Below is a small trained network, with its code and all its weights. Each question gives an input and a target symbol and asks what happens when units are switched off, that is, made to give their printed mean instead of their output.

import numpy as np


def w(rows, s, z=0):
    codes = np.array(rows[::2]) - 128.0
    scale = np.full(codes.shape[1], s)
    scale[-1] = z or s
    return codes * scale


def f(y):
    return y / 2 * (1 + np.tanh(0.7978845608 * (y + 0.044715 * y**3)))


def softmax(a):
    e = np.exp(a - a.max(-1, keepdims=True))
    return e / e.sum(-1, keepdims=True)


def log_softmax(a):
    a = a - a.max(-1, keepdims=True)
    return a - np.log(np.exp(a).sum(-1, keepdims=True))


def net(x, mask):
    ids = ['αβγεζημξπστφψω'.index(c) for c in x.split()]
    T = len(ids)
    res = E[ids] + P[:T]
    u = 0
    for l in range(2):
        q, k, v = (res @ M[l].T for M in (Q, K, V))
        z = softmax(np.where(np.tri(T) > 0, q @ k.T / 3**0.5, -1e9)) @ v
        res = res + np.where(mask[u], z, O[l][:, -1]) @ O[l][:, :-1]
        u += 1
        y = f(res @ A[l][:, :-1].T + A[l][:, -1])
        res = res + np.where(mask[u : u + 8], y, B[l][:, -1]) @ B[l][:, :-1]
        u += 8
    return log_softmax(res[-1] @ U[:, :-1].T + U[:, -1])


Q, K, V, O, A, B = {}, {}, {}, {}, {}, {}
E = w([
[73,121,150,160,143,121,111,5,158,70],'α',
[144,47,173,119,180,132,142,127,119,116],'β',
[133,175,103,180,147,87,153,55,44,131],'γ',
[141,102,143,128,55,163,115,109,157,171],'ε',
[188,148,156,167,68,154,137,196,127,151],'ζ',
[78,66,118,128,158,156,93,65,164,152],'η',
[152,108,169,168,134,179,136,189,89,108],'μ',
[164,75,170,183,87,164,130,96,130,79],'ξ',
[84,120,156,148,190,147,104,152,123,153],'π',
[151,97,163,190,213,107,149,145,140,72],'σ',
[101,196,111,254,110,188,86,138,162,122],'τ',
[165,149,158,180,67,98,165,88,193,122],'φ',
[123,78,119,116,91,229,89,152,94,145],'ψ',
[94,149,171,156,71,99,88,150,118,130],'ω',
],0.019)
P = w([
[148,108,1,47,131,67,104,178,70,155],'0',
[125,69,176,124,172,151,95,148,149,175],'1',
[115,63,179,135,145,145,86,159,135,186],'2',
[114,61,189,141,152,134,87,180,120,182],'3',
[111,69,204,146,134,136,91,170,125,146],'4',
[109,81,215,153,114,147,94,170,114,139],'5',
[119,94,210,166,89,142,104,182,105,126],'6',
[111,91,216,170,82,145,93,164,92,108],'7',
[94,95,227,182,102,138,84,179,100,119],'8',
[103,117,206,183,68,131,92,159,122,104],'9',
[78,115,195,163,94,147,63,184,110,138],'10',
],0.0073)
Q[0] = w([
[178,61,158,245,111,145,60,109,106,162],'L0H0',
[106,99,198,134,101,195,65,155,233,116],'L0H0',
[153,142,106,54,131,124,121,193,213,64],'L0H0',
],0.012)
K[0] = w([
[128,185,41,157,107,48,107,143,44,111],'L0H0',
[245,98,23,41,185,116,171,77,125,131],'L0H0',
[168,85,134,69,211,163,169,120,188,166],'L0H0',
],0.012)
V[0] = w([
[100,155,125,130,99,39,120,119,253,169],'L0H0',
[120,187,120,211,248,112,82,180,128,108],'L0H0',
[255,110,127,235,93,59,200,89,139,90],'L0H0',
],0.0067)
O[0] = w([
[98,65,93,185,56,86,127,96,159,143,2],'L0H0',
[83,118,97,110,100,177,250,138,137,149,196],'L0H0',
[171,85,124,163,70,179,141,77,44,138,160],'L0H0',
],0.013,0.0019)
A[0] = w([
[118,100,181,117,188,158,119,208,71,180,36],'L0N0',
[110,142,179,164,155,164,235,84,168,125,3],'L0N1',
[65,153,172,57,133,99,135,189,245,104,76],'L0N2',
[110,153,84,99,90,221,75,64,182,93,249],'L0N3',
[127,48,107,90,151,69,195,216,217,184,136],'L0N4',
[150,170,96,213,214,87,87,113,211,187,161],'L0N5',
[57,31,146,161,124,112,116,57,136,195,120],'L0N6',
[160,174,254,87,62,157,78,91,154,45,85],'L0N7',
],0.0071,0.0035)
B[0] = w([
[196,149,160,147,102,69,213,80,228,108,199],'L0N0',
[52,164,67,124,62,160,40,139,113,140,171],'L0N1',
[136,148,14,254,161,222,73,131,123,50,225],'L0N2',
[132,131,203,178,208,115,183,244,130,138,194],'L0N3',
[75,123,123,201,166,169,123,100,83,59,176],'L0N4',
[167,31,189,25,76,71,170,140,71,122,205],'L0N5',
[193,187,120,165,104,107,133,187,91,69,224],'L0N6',
[128,78,101,89,185,128,138,201,114,177,254],'L0N7',
],0.0068,0.0064)
Q[1] = w([
[126,101,215,174,129,145,113,230,71,90],'L1H0',
[104,68,213,240,111,121,196,210,8,83],'L1H0',
[145,149,63,74,116,104,121,91,201,134],'L1H0',
],0.011)
K[1] = w([
[192,163,2,52,162,96,154,103,64,156],'L1H0',
[134,169,27,121,210,29,168,54,5,192],'L1H0',
[105,111,230,161,117,231,123,146,203,118],'L1H0',
],0.0095)
V[1] = w([
[182,80,132,98,106,207,129,209,137,136],'L1H0',
[109,167,118,91,50,125,36,161,121,175],'L1H0',
[198,255,113,112,72,113,187,145,136,133],'L1H0',
],0.0084)
O[1] = w([
[167,114,140,176,246,160,145,65,110,165,110],'L1H0',
[188,99,92,240,165,96,238,192,130,104,3],'L1H0',
[52,64,157,127,150,173,109,82,234,159,116],'L1H0',
],0.011,0.0044)
A[1] = w([
[42,95,42,165,76,79,181,184,124,83,119],'L1N0',
[63,129,120,91,102,225,181,73,117,216,118],'L1N1',
[118,159,135,87,169,160,151,97,248,173,1],'L1N2',
[52,157,105,93,21,131,108,179,203,63,119],'L1N3',
[62,100,76,178,16,162,190,67,241,86,89],'L1N4',
[199,16,140,74,138,124,171,57,159,72,155],'L1N5',
[101,120,72,105,155,104,126,19,79,111,141],'L1N6',
[150,90,142,253,138,68,127,164,171,154,77],'L1N7',
],0.0069,0.0095)
B[1] = w([
[195,173,223,100,105,226,161,115,188,134,194],'L1N0',
[147,204,80,168,98,6,146,112,140,132,215],'L1N1',
[157,134,121,167,133,73,114,72,102,2,151],'L1N2',
[139,46,96,135,231,102,199,81,103,113,245],'L1N3',
[120,116,135,158,174,116,47,221,89,127,186],'L1N4',
[74,181,132,142,93,130,95,165,140,162,171],'L1N5',
[162,164,144,159,84,134,158,178,118,188,142],'L1N6',
[129,149,3,38,92,139,94,62,137,153,202],'L1N7',
],0.0088,0.012)
U = w([
[117,2,191,107,85,84,217,122,114,88,253],'α',
[120,184,197,7,84,175,62,158,144,159,135],'β',
[136,130,137,124,94,125,135,125,140,157,120],'γ',
[188,107,62,124,135,74,132,134,116,139,79],'ε',
[127,94,104,122,129,210,168,33,161,208,125],'ζ',
[171,189,149,130,78,110,97,203,85,52,42],'η',
[164,160,157,165,103,112,126,75,147,87,88],'μ',
[223,132,194,184,125,166,154,73,57,160,85],'ξ',
[88,159,75,100,128,206,158,83,70,78,126],'π',
[114,199,121,147,24,151,185,64,40,158,73],'σ',
[82,154,148,237,120,168,184,222,146,130,166],'τ',
[147,87,121,161,37,177,52,111,115,102,81],'φ',
[170,127,138,101,189,161,90,178,185,101,94],'ψ',
[207,170,130,113,61,203,198,128,172,82,165],'ω',
],0.0047,0.0068)

Each question gives the input, a string of symbols that net reads in full, and the target symbol t.
The units are the heads (3 rows each of Q, K, V and O) and the neurons (one row each of A and B). Each row of codes is followed by its name. A weight is (code - 128) times the scale printed after its matrix; where a second scale follows, it is the last column's (O, A, B and U).
mask holds one flag per unit, layer by layer, with each layer's heads first. A switched-off unit (its flag False) gives its mean, the last column of its rows in O or B, instead of its output. The means were averaged over made-up inputs and are rounded, as every weight is.
A unit's drop is (log p(t) with every unit on - log p(t) with that unit switched off) / (log p(t) with every unit on - log p(t) with every unit switched off).
The circuit of an input: a set's keep is (log p(t) with only the set's units on - log p(t) with every unit switched off) / (log p(t) with every unit on - log p(t) with every unit switched off). Starting from the 12 units with the biggest drops (on a tie, the unit counted first), units are removed one at a time, each time the one whose removal leaves the highest keep (on an exact tie, the one counted first), for as long as the keep stays at least 0.8.
circuit, biggest first: the units of the circuit, biggest drop first
most important unit: the unit with the biggest drop
k most important neurons: the k neurons with the biggest drops, biggest first
top k neurons in layer l: the k neurons of layer l with the biggest drops, biggest first
input γ τ ω α ζ, target α: circuit, biggest first => (L1H0, L1N3)
input τ π μ β ξ η π ω ω ω β, target τ: most important unit => L0H0
input ω σ τ α, target ω: 2 most important neurons => (L1N0, L0N6)
input ω α η, target ω: 2 most important neurons => (L1N0, L0N6)
input ψ α α γ ε τ ω α φ μ ψ, target α: circuit, biggest first => (L1H0, L0N7, L1N3)
input τ ζ γ, target τ: 2 most important neurons => (L1N4, L0N1)
input ξ ω π σ ω ξ ε γ μ ζ, target α: circuit, biggest first => (L1H0, L1N3, L0N7)
input η β ε τ ζ ω, target η: circuit, biggest first => (L1H0, L0H0)
input ω φ ξ τ ω α τ, target ω: circuit, biggest first => (L1H0, L1N0, L0H0, L1N7)
input ε α α, target ε: circuit, biggest first => (L1H0, L0H0, L1N7)
input σ ξ τ γ η ξ ξ, target τ: 4 most important neurons => (L0N1, L1N4, L1N7, L0N6)
input τ π ω ξ ξ μ τ τ α ζ ζ, target τ: circuit, biggest first => (L0H0, L1N4, L1H0, L0N1)
input μ ω α τ, target μ: 2 most important neurons => (L1N2, L0N0)
input π φ σ γ α ω α π ω μ, target α: top 3 neurons in layer 1 => (L1N3, L1N7, L1N0)
input ζ β ξ ω ε ε, target ζ: top 2 neurons in layer 1 => (L1N7, L1N4)
input ω φ ω ω μ, target ω: 2 most important neurons => (L1N0, L1N7)
input ψ α τ α π, target ψ: circuit, biggest first => (L0H0)
input α ε φ β ω ξ ψ ξ α, target α: top 2 neurons in layer 0 => (L0N2, L0N7)
input ω η η ω α ω β, target ω: 2 most important neurons => (L1N0, L1N7)
input ξ σ ξ, target ξ: circuit, biggest first => (L0H0, L1H0)
input μ ξ ξ ψ ω ω, target μ: 2 most important neurons => (L1N2, L0N0)
input π ξ ξ, target π: most important neuron => (L0N4)
input π φ ξ π φ ω π ξ μ ω ψ, target π: top 2 neurons in layer 0 => (L0N4, L0N2)
input μ τ ζ α τ μ ξ α ω ξ, target μ: top 2 neurons in layer 1 => (L1N2, L1N1)
input ω η ξ ξ β φ ξ ξ ζ, target ω: 3 most important neurons => (L1N0, L1N7, L0N0)
input ε σ α ω τ σ γ ξ, target τ: top 3 neurons in layer 0 => (L0N1, L0N4, L0N3)
input α β ω σ π τ τ ω, target α: most important unit => L1N3
input ω ζ ξ, target ω: top 2 neurons in layer 1 => (L1N0, L1N7)
